Below are the code and all the weights of a small trained network. Each question names an input and a class and asks about switching units off, where a switched-off unit gives its printed mean instead of its output.

import numpy as np


def w(rows, s, z=0):
    codes = np.array(rows[::2]) - 128.0
    scale = np.full(codes.shape[1], s)
    scale[-1] = z or s
    return codes * scale


def f(y):
    return np.maximum(y, 0)


def log_softmax(a):
    a = a - a.max(-1, keepdims=True)
    return a - np.log(np.exp(a).sum(-1, keepdims=True))


def net(x, mask):
    res = np.array(x, float).reshape(1, 6) / 4 @ E
    y = f(res @ A[0][:, :-1].T + A[0][:, -1])
    res = res + np.where(mask, y, B[0][:, -1]) @ B[0][:, :-1]
    return log_softmax(res[-1] @ U[:, :-1].T + U[:, -1])


A, B = {}, {}
E = w([
[69,93,19,99,30,143,101,144],'x0',
[139,161,125,221,108,143,89,100],'x1',
[83,90,173,72,87,177,77,22],'x2',
[46,59,143,198,181,5,172,157],'x3',
[2,44,60,137,130,152,94,156],'x4',
[201,39,103,126,142,147,34,122],'x5',
],0.0066)
A[0] = w([
[165,57,86,201,129,81,66,136,129],'n1',
[230,207,166,127,92,208,63,85,210],'n2',
[140,86,111,55,81,106,160,131,103],'n3',
[162,111,137,122,110,134,168,120,57],'n4',
[185,192,195,167,168,74,149,135,187],'n5',
[100,106,79,112,152,189,125,166,106],'n6',
[132,119,90,146,98,102,98,144,205],'n7',
[190,128,10,161,109,107,117,196,163],'n8',
[137,140,171,98,101,173,97,79,108],'n9',
[164,134,109,98,130,114,98,153,92],'n10',
[92,217,144,124,154,145,164,154,254],'n11',
[184,157,133,140,101,160,73,80,134],'n12',
[187,169,202,170,164,80,164,110,125],'n13',
[36,94,181,145,144,140,117,91,249],'n14',
[35,151,183,177,127,93,131,83,155],'n15',
],0.012,0.0031)
B[0] = w([
[82,88,168,105,142,67,133,54,195],'n1',
[173,148,87,160,115,253,143,128,253],'n2',
[63,84,144,62,150,136,141,125,163],'n3',
[119,143,114,143,122,131,127,131,139],'n4',
[152,163,188,78,151,96,192,157,223],'n5',
[144,170,138,120,84,78,184,160,169],'n6',
[109,91,143,141,115,125,84,159,168],'n7',
[151,133,89,234,81,90,97,91,197],'n8',
[216,129,97,147,192,155,89,81,183],'n9',
[123,124,114,122,74,121,169,76,149],'n10',
[142,150,109,163,148,118,220,84,190],'n11',
[161,138,189,157,49,179,117,166,192],'n12',
[174,136,193,74,144,83,168,152,214],'n13',
[135,106,105,146,97,49,65,123,211],'n14',
[46,113,166,197,109,159,113,126,201],'n15',
],0.019,0.013)
U = w([
[93,109,92,41,127,89,75,194,26],'0',
[41,76,105,221,64,85,86,51,197],'1',
[182,215,199,136,166,98,254,134,211],'2',
[165,164,22,210,78,116,99,135,122],'3',
[213,132,113,158,68,255,89,61,153],'4',
[152,93,207,57,176,18,116,78,126],'5',
[127,181,42,78,204,228,170,95,32],'6',
[113,176,150,167,198,93,100,206,5],'7',
],0.0062,0.0026)

Each question gives the input, the list of numbers given to net, and the class t.
The units are the neurons (one row each of A and B). Each row of codes is followed by its name. A weight is (code - 128) times the scale printed after its matrix; where a second scale follows, it is the last column's (A, B and U).
mask holds one flag per neuron, in row order. A switched-off neuron (its flag False) gives its mean, the last column of its row in B, instead of its output. The means were averaged over made-up inputs and are rounded, as every weight is.
A unit's drop is (log p(t) with every unit on - log p(t) with that unit switched off) / (log p(t) with every unit on - log p(t) with every unit switched off).
The circuit of an input: a set's keep is (log p(t) with only the set's units on - log p(t) with every unit switched off) / (log p(t) with every unit on - log p(t) with every unit switched off). Starting from the 12 units with the biggest drops (on a tie, the unit counted first), units are removed one at a time, each time the one whose removal leaves the highest keep (on an exact tie, the one counted first), for as long as the keep stays at least 0.8.
circuit, biggest first: the units of the circuit, biggest drop first
most important unit: the unit with the biggest drop
top k neurons: the k neurons with the biggest drops, biggest first
drop when u is switched off: that unit's drop, to one decimal
input [-8,-2,2,0,3,5], class 5: circuit, biggest first -> (n2; n11)
input [5,0,-3,-5,8,-2], class 1: top 2 neurons -> (n2; n9)
input [-6,-1,3,6,1,-3], class 5: top 2 neurons -> (n2; n14)
input [6,-1,-5,-6,-1,-2], class 3: most important unit -> n8
input [-8,1,3,-5,-3,1], class 4: top 3 neurons -> (n2; n9; n12)
input [4,-6,3,6,0,6], class 5: top 3 neurons -> (n2; n15; n8)
input [-6,-7,-4,4,-2,8], class 5: top 2 neurons -> (n2; n1)
input [3,2,3,1,-5,-3], class 4: top 3 neurons -> (n5; n6; n13)
input [-8,2,8,6,2,3], class 5: top 4 neurons -> (n2; n8; n13; n12)
input [-1,-5,3,-1,8,-3], class 1: top 3 neurons -> (n5; n13; n14)
input [-4,3,-3,-6,7,-1], class 3: circuit, biggest first -> (n13; n6)
input [-6,-7,-2,5,7,-6], class 1: top 2 neurons -> (n15; n14)
input [-2,-8,5,-1,-1,-1], class 6: drop when n5 is switched off -> 0.1
input [-1,8,5,-2,-7,-3], class 4: most important unit -> n2
input [2,5,-6,-4,7,5], class 1: drop when n1 is switched off -> 0.2
input [3,-5,-6,-3,-7,5], class 4: drop when n2 is switched off -> 0.2
input [-1,-5,8,2,2,8], class 5: drop when n15 is switched off -> 0.5
